Below is a small trained network, with its code and all its weights. Each question gives an input and a class and asks what happens when units are switched off, that is, made to give their printed mean instead of their output.

import numpy as np


def w(rows, s, z=0):
    codes = np.array(rows[::2]) - 128.0
    scale = np.full(codes.shape[1], s)
    scale[-1] = z or s
    return codes * scale


def norm(h):
    return h / np.sqrt((h * h).mean(-1, keepdims=True) + 1e-5)


def f(y):
    return np.maximum(y, 0)


def log_softmax(a):
    a = a - a.max(-1, keepdims=True)
    return a - np.log(np.exp(a).sum(-1, keepdims=True))


def net(x, mask):
    res = np.array(x, float).reshape(1, 7) / 4 @ E
    u = 0
    for l in range(3):
        y = f(norm(res) @ A[l][:, :-1].T + A[l][:, -1])
        res = res + np.where(mask[u : u + 4], y, B[l][:, -1]) @ B[l][:, :-1]
        u += 4
    return log_softmax(norm(res)[-1] @ U[:, :-1].T + U[:, -1])


A, B = {}, {}
E = w([
[150,95,139,48,170,16,226,112,161,64,191],'x0',
[17,67,2,94,78,124,92,173,192,102,51],'x1',
[131,121,139,145,112,155,175,129,120,137,111],'x2',
[129,115,111,138,134,131,130,128,134,134,146],'x3',
[122,164,130,125,149,145,146,142,126,128,114],'x4',
[126,130,135,156,114,102,132,124,130,126,116],'x5',
[186,29,98,195,218,145,108,138,130,99,40],'x6',
],0.0091)
A[0] = w([
[191,109,147,226,187,150,136,174,73,98,103,231],'0.n1',
[213,192,233,208,143,189,55,102,91,209,190,252],'0.n2',
[88,136,136,51,128,47,255,134,204,84,187,102],'0.n3',
[93,185,90,70,17,107,96,117,99,175,124,85],'0.n4',
],0.0054,0.0021)
B[0] = w([
[54,62,165,135,157,177,86,97,215,16,127,202],'0.n1',
[247,127,14,165,129,115,214,97,57,91,94,255],'0.n2',
[28,141,129,42,92,40,72,13,2,150,48,218],'0.n3',
[148,101,250,90,102,240,234,175,192,144,220,185],'0.n4',
],0.0065,0.0084)
A[1] = w([
[123,69,9,170,175,114,113,193,102,97,3,92],'1.n1',
[200,106,197,124,209,34,117,93,115,62,125,124],'1.n2',
[87,163,121,180,39,186,85,223,200,167,160,125],'1.n3',
[214,199,105,153,124,124,186,158,98,140,233,5],'1.n4',
],0.0076,0.0029)
B[1] = w([
[228,255,124,130,67,108,137,98,53,147,166,255],'1.n1',
[116,79,251,167,163,222,190,171,98,123,182,224],'1.n2',
[133,8,192,227,148,158,237,226,161,91,135,189],'1.n3',
[96,149,109,81,51,86,20,139,209,217,51,189],'1.n4',
],0.0091,0.0092)
A[2] = w([
[194,157,169,206,67,138,125,117,73,167,112,123],'2.n1',
[127,158,141,76,87,44,164,85,85,104,189,117],'2.n2',
[170,177,116,180,87,167,70,193,146,207,91,226],'2.n3',
[1,107,125,115,115,101,130,122,135,142,98,254],'2.n4',
],0.0089,0.0011)
B[2] = w([
[64,147,57,85,60,111,82,123,145,89,147,246],'2.n1',
[160,185,72,199,149,179,117,74,137,132,89,220],'2.n2',
[93,107,187,85,193,65,128,140,151,198,138,205],'2.n3',
[161,67,152,109,126,99,74,250,163,163,142,165],'2.n4',
],0.013,0.012)
U = w([
[59,151,107,83,101,72,51,147,184,176,128,128],'0',
[180,191,89,182,141,154,106,11,63,102,118,30],'1',
[114,82,216,174,183,176,182,174,147,125,185,247],'2',
],0.013,0.0011)

Each question gives the input, the list of numbers given to net, and the class t.
The units are the neurons (one row each of A and B). Each row of codes is followed by its name. A weight is (code - 128) times the scale printed after its matrix; where a second scale follows, it is the last column's (A, B and U).
mask holds one flag per neuron, layer by layer. A switched-off neuron (its flag False) gives its mean, the last column of its row in B, instead of its output. The means were averaged over made-up inputs and are rounded, as every weight is.
A unit's drop is (log p(t) with every unit on - log p(t) with that unit switched off) / (log p(t) with every unit on - log p(t) with every unit switched off).
The circuit of an input: a set's keep is (log p(t) with only the set's units on - log p(t) with every unit switched off) / (log p(t) with every unit on - log p(t) with every unit switched off). Starting from all 12 units, units are removed one at a time, each time the one whose removal leaves the highest keep (on an exact tie, the one counted first), for as long as the keep stays at least 0.8.
circuit, biggest first: the units of the circuit, biggest drop first
unit that matters most: the unit with the biggest drop
top k neurons: the k neurons with the biggest drops, biggest first
top k neurons in layer l: the k neurons of layer l with the biggest drops, biggest first
drop when u is switched off: that unit's drop, to one decimal
input [3,-7,-2,-4,-2,7,4], class 2: unit that matters most => 1.n2
input [-4,2,0,-4,0,1,8], class 0: top 3 neurons in layer 2 => 2.n3, 2.n2, 2.n1
input [-5,-3,-2,-6,0,6,-1], class 0: top 2 neurons => 1.n4, 0.n3
input [-3,1,5,-2,3,-6,-4], class 2: top 2 neurons in layer 1 => 1.n3, 1.n1
input [1,-3,-2,2,4,4,8], class 2: top 2 neurons in layer 0 => 0.n1, 0.n3
input [-2,-6,6,-1,5,-6,0], class 0: circuit, biggest first => 1.n4, 2.n1
input [8,-6,-3,-5,5,-7,-2], class 1: top 3 neurons => 2.n2, 0.n3, 1.n3
input [-2,1,1,-4,7,7,2], class 0: top 3 neurons => 0.n2, 0.n3, 0.n1
input [1,3,-2,2,0,4,6], class 1: top 4 neurons => 1.n4, 1.n1, 0.n4, 2.n4
input [2,7,-6,-8,-3,8,6], class 1: top 2 neurons in layer 1 => 1.n1, 1.n4
input [0,5,-1,4,7,-3,-4], class 2: circuit, biggest first => 0.n4, 2.n1
input [2,-3,-8,7,5,-2,-6], class 1: top 2 neurons => 0.n3, 2.n2
input [2,7,7,2,0,5,6], class 1: top 2 neurons => 1.n1, 1.n4
input [-7,-2,1,-8,-6,-6,-1], class 0: unit that matters most => 0.n2
input [-4,-4,3,-5,6,0,-1], class 0: top 3 neurons => 1.n4, 0.n3, 2.n3
input [8,-1,-8,0,1,8,-1], class 1: top 2 neurons => 2.n2, 0.n3
input [5,-3,-3,0,5,0,-4], class 1: drop when 2.n2 is switched off => 0.3
input [6,-4,6,8,-8,-3,-6], class 1: drop when 2.n2 is switched off => 0.4
input [-3,-4,1,2,-7,-6,-4], class 0: drop when 1.n4 is switched off => 1.4
input [5,7,8,5,7,0,4], class 1: drop when 1.n1 is switched off => 1.4
input [-6,4,-1,8,6,6,-1], class 2: circuit, biggest first => 1.n3
